Here is a tiny trained network, its code and every weight. The questions are about switching its units off for an input and a target symbol, where a switched-off unit gives its printed mean instead of its output.

import numpy as np


def w(rows, s, z=0):
    codes = np.array(rows[::2]) - 128.0
    scale = np.full(codes.shape[1], s)
    scale[-1] = z or s
    return codes * scale


def norm(h):
    return h / np.sqrt((h * h).mean(-1, keepdims=True) + 1e-5)


def f(y):
    return y / 2 * (1 + np.tanh(0.7978845608 * (y + 0.044715 * y**3)))


def softmax(a):
    e = np.exp(a - a.max(-1, keepdims=True))
    return e / e.sum(-1, keepdims=True)


def log_softmax(a):
    a = a - a.max(-1, keepdims=True)
    return a - np.log(np.exp(a).sum(-1, keepdims=True))


def net(x, mask):
    ids = ['ΓΔΠΣΨΩαβζηθλμξτφ'.index(c) for c in x.split()]
    T = len(ids)
    res = E[ids] + P[:T]
    u = 0
    for l in range(2):
        q, k, v = (norm(res) @ M[l].T for M in (Q, K, V))
        z = softmax(np.where(np.tri(T) > 0, q @ k.T / 3**0.5, -1e9)) @ v
        res = res + np.where(mask[u], z, O[l][:, -1]) @ O[l][:, :-1]
        u += 1
        y = f(norm(res) @ A[l][:, :-1].T + A[l][:, -1])
        res = res + np.where(mask[u : u + 8], y, B[l][:, -1]) @ B[l][:, :-1]
        u += 8
    return log_softmax(norm(res)[-1] @ U[:, :-1].T + U[:, -1])


Q, K, V, O, A, B = {}, {}, {}, {}, {}, {}
E = w([
[166,135,224,89,48,146],'Γ',
[141,179,143,85,41,178],'Δ',
[188,150,153,190,99,7],'Π',
[130,129,97,141,158,56],'Σ',
[225,130,81,169,238,166],'Ψ',
[101,174,2,87,125,131],'Ω',
[213,141,246,92,135,234],'α',
[186,178,86,97,103,200],'β',
[192,170,92,161,204,54],'ζ',
[112,239,150,39,8,114],'η',
[183,112,208,144,102,73],'θ',
[217,42,192,198,190,145],'λ',
[96,144,18,132,18,48],'μ',
[119,127,164,107,15,81],'ξ',
[195,194,104,154,75,95],'τ',
[151,77,149,111,144,148],'φ',
],0.014)
P = w([
[113,140,154,124,153,129],'0',
[150,117,126,1,129,95],'1',
[236,113,119,200,39,170],'2',
[107,142,154,167,158,149],'3',
[223,7,54,59,93,156],'4',
[91,145,161,205,165,163],'5',
],0.019)
Q[0] = w([
[208,161,142,112,95,155],'L0H0',
[128,54,123,1,150,81],'L0H0',
[137,110,93,47,151,162],'L0H0',
],0.03)
K[0] = w([
[82,174,197,66,140,122],'L0H0',
[222,72,112,2,116,43],'L0H0',
[166,133,106,59,141,145],'L0H0',
],0.025)
V[0] = w([
[252,171,59,178,134,86],'L0H0',
[138,197,123,176,69,78],'L0H0',
[141,66,118,191,112,17],'L0H0',
],0.013)
O[0] = w([
[203,198,91,146,138,102,63],'L0H0',
[118,182,149,117,76,79,16],'L0H0',
[165,109,163,186,127,3,3],'L0H0',
],0.013,0.0039)
A[0] = w([
[28,173,104,124,99,91,87],'L0N0',
[83,200,117,75,133,111,1],'L0N1',
[228,82,207,156,40,219,87],'L0N2',
[6,196,107,94,228,61,60],'L0N3',
[119,113,67,170,56,133,155],'L0N4',
[25,52,66,139,197,103,61],'L0N5',
[148,161,155,228,116,123,134],'L0N6',
[129,110,204,135,89,97,111],'L0N7',
],0.013,0.0046)
B[0] = w([
[50,190,148,129,87,136,140],'L0N0',
[78,192,186,69,150,99,132],'L0N1',
[77,67,34,156,142,131,254],'L0N2',
[111,30,37,169,154,87,128],'L0N3',
[116,50,87,154,165,174,153],'L0N4',
[2,138,161,71,191,123,160],'L0N5',
[96,144,21,160,102,215,178],'L0N6',
[170,158,87,136,103,232,159],'L0N7',
],0.013,0.0088)
Q[1] = w([
[168,133,114,128,103,52],'L1H0',
[128,195,48,234,109,188],'L1H0',
[37,178,161,251,130,159],'L1H0',
],0.03)
K[1] = w([
[186,144,121,139,105,40],'L1H0',
[96,227,169,198,181,148],'L1H0',
[27,131,74,252,108,180],'L1H0',
],0.03)
V[1] = w([
[53,183,70,73,113,58],'L1H0',
[200,163,209,84,83,204],'L1H0',
[109,52,117,124,5,77],'L1H0',
],0.024)
O[1] = w([
[58,168,5,182,134,102,78],'L1H0',
[172,157,166,201,143,226,175],'L1H0',
[87,97,175,168,39,119,2],'L1H0',
],0.022,0.0061)
A[1] = w([
[56,62,183,160,98,141,253],'L1N0',
[35,132,117,176,121,95,189],'L1N1',
[107,100,171,125,134,229,72],'L1N2',
[227,70,202,72,96,127,145],'L1N3',
[209,116,69,166,114,114,150],'L1N4',
[85,190,113,171,92,151,143],'L1N5',
[40,253,226,52,122,98,100],'L1N6',
[110,58,169,50,222,148,152],'L1N7',
],0.027,0.0037)
B[1] = w([
[139,193,160,119,150,98,170],'L1N0',
[178,81,160,111,123,173,169],'L1N1',
[111,146,86,73,68,98,214],'L1N2',
[167,67,32,190,110,139,212],'L1N3',
[127,172,176,106,130,86,163],'L1N4',
[90,91,163,173,172,127,165],'L1N5',
[110,79,145,203,201,234,145],'L1N6',
[77,128,252,132,170,130,252],'L1N7',
],0.037,0.025)
U = w([
[112,199,142,79,15,87,127],'Γ',
[20,163,75,118,65,189,68],'Δ',
[221,156,200,164,87,26,78],'Π',
[130,59,111,26,89,35,75],'Σ',
[253,139,133,114,219,126,72],'Ψ',
[88,110,31,106,193,120,131],'Ω',
[123,54,133,31,60,212,36],'α',
[152,208,103,81,127,199,183],'β',
[168,168,96,93,170,21,161],'ζ',
[96,134,85,215,158,238,45],'η',
[224,140,135,157,52,151,253],'θ',
[202,15,141,145,169,97,48],'λ',
[52,100,105,190,72,56,126],'μ',
[132,204,195,217,22,176,51],'ξ',
[138,210,103,227,169,92,123],'τ',
[63,123,167,50,121,91,228],'φ',
],0.015,0.0072)

Each question gives the input, a string of symbols that net reads in full, and the target symbol t.
The units are the heads (3 rows each of Q, K, V and O) and the neurons (one row each of A and B). Each row of codes is followed by its name. A weight is (code - 128) times the scale printed after its matrix; where a second scale follows, it is the last column's (O, A, B and U).
mask holds one flag per unit, layer by layer, with each layer's heads first. A switched-off unit (its flag False) gives its mean, the last column of its rows in O or B, instead of its output. The means were averaged over made-up inputs and are rounded, as every weight is.
A unit's drop is (log p(t) with every unit on - log p(t) with that unit switched off) / (log p(t) with every unit on - log p(t) with every unit switched off).
The circuit of an input: a set's keep is (log p(t) with only the set's units on - log p(t) with every unit switched off) / (log p(t) with every unit on - log p(t) with every unit switched off). Starting from the 12 units with the biggest drops (on a tie, the unit counted first), units are removed one at a time, each time the one whose removal leaves the highest keep (on an exact tie, the one counted first), for as long as the keep stays at least 0.8.
units of the circuit, in order: the units of the circuit, biggest drop first
most important unit: the unit with the biggest drop
top k neurons: the k neurons with the biggest drops, biggest first
top k neurons in layer l: the k neurons of layer l with the biggest drops, biggest first
drop when u is switched off: that unit's drop, to one decimal
input Ψ Σ φ ξ, target ξ: units of the circuit, in order => (L0N7 L0H0 L1H0 L0N2)
input φ η Π, target φ: top neuron in layer 0 => (L0N5)
input λ η φ μ θ, target η: top 2 neurons => (L0N2 L1N7)
input β μ η, target β: top 2 neurons => (L1N3 L1N7)
input β λ β η θ μ, target μ: units of the circuit, in order => (L0H0 L1H0)
input β λ Ψ ξ Δ, target λ: units of the circuit, in order => (L1H0 L1N3 L1N7)
input Ψ Γ λ Π θ, target Γ: units of the circuit, in order => (L1H0 L1N7 L1N0 L1N3)
input ζ τ Γ, target ζ: units of the circuit, in order => (L0H0 L1H0)
input λ λ μ φ φ ξ, target ξ: units of the circuit, in order => (L0H0 L1H0 L0N7 L0N2)
input α μ β, target α: units of the circuit, in order => (L0H0 L1N2)
input ξ λ λ τ Γ, target λ: top 2 neurons in layer 1 => (L1N3 L1N7)
input φ φ λ ξ λ, target φ: top 2 neurons => (L0N5 L1N3)
input φ Ω φ β β, target Ω: top 2 neurons => (L1N7 L0N6)
input μ θ λ, target μ: units of the circuit, in order => (L1H0)
input Γ η φ λ, target λ: top 2 neurons => (L1N3 L0N5)
input ξ θ Ψ, target ξ: top 2 neurons in layer 0 => (L0N0 L0N7)
input η μ φ, target η: top 2 neurons => (L1N7 L1N1)
input θ φ ζ, target θ: top 2 neurons in layer 0 => (L0N7 L0N2)
input φ ζ ξ α μ, target ζ: top 2 neurons in layer 1 => (L1N7 L1N4)
input α Σ φ φ Δ, target Σ: most important unit => L1H0
input λ θ φ φ λ Ω, target Ω: top 2 neurons in layer 1 => (L1N7 L1N2)
input ξ τ φ Π μ Δ, target Δ: top 4 neurons => (L1N2 L1N7 L0N5 L1N3)
input θ Ω φ λ λ Π, target Π: top 2 neurons in layer 0 => (L0N2 L0N7)
input φ ξ β, target φ: drop when L0N5 is switched off => 0.3
input φ τ λ, target φ: drop when L0H0 is switched off => 0.6
input Σ θ ξ α α, target θ: drop when L0N0 is switched off => 0.0
input λ λ τ, target λ: drop when L1H0 is switched off => 4.6
input Ω φ τ λ φ, target φ: most important unit => L0H0
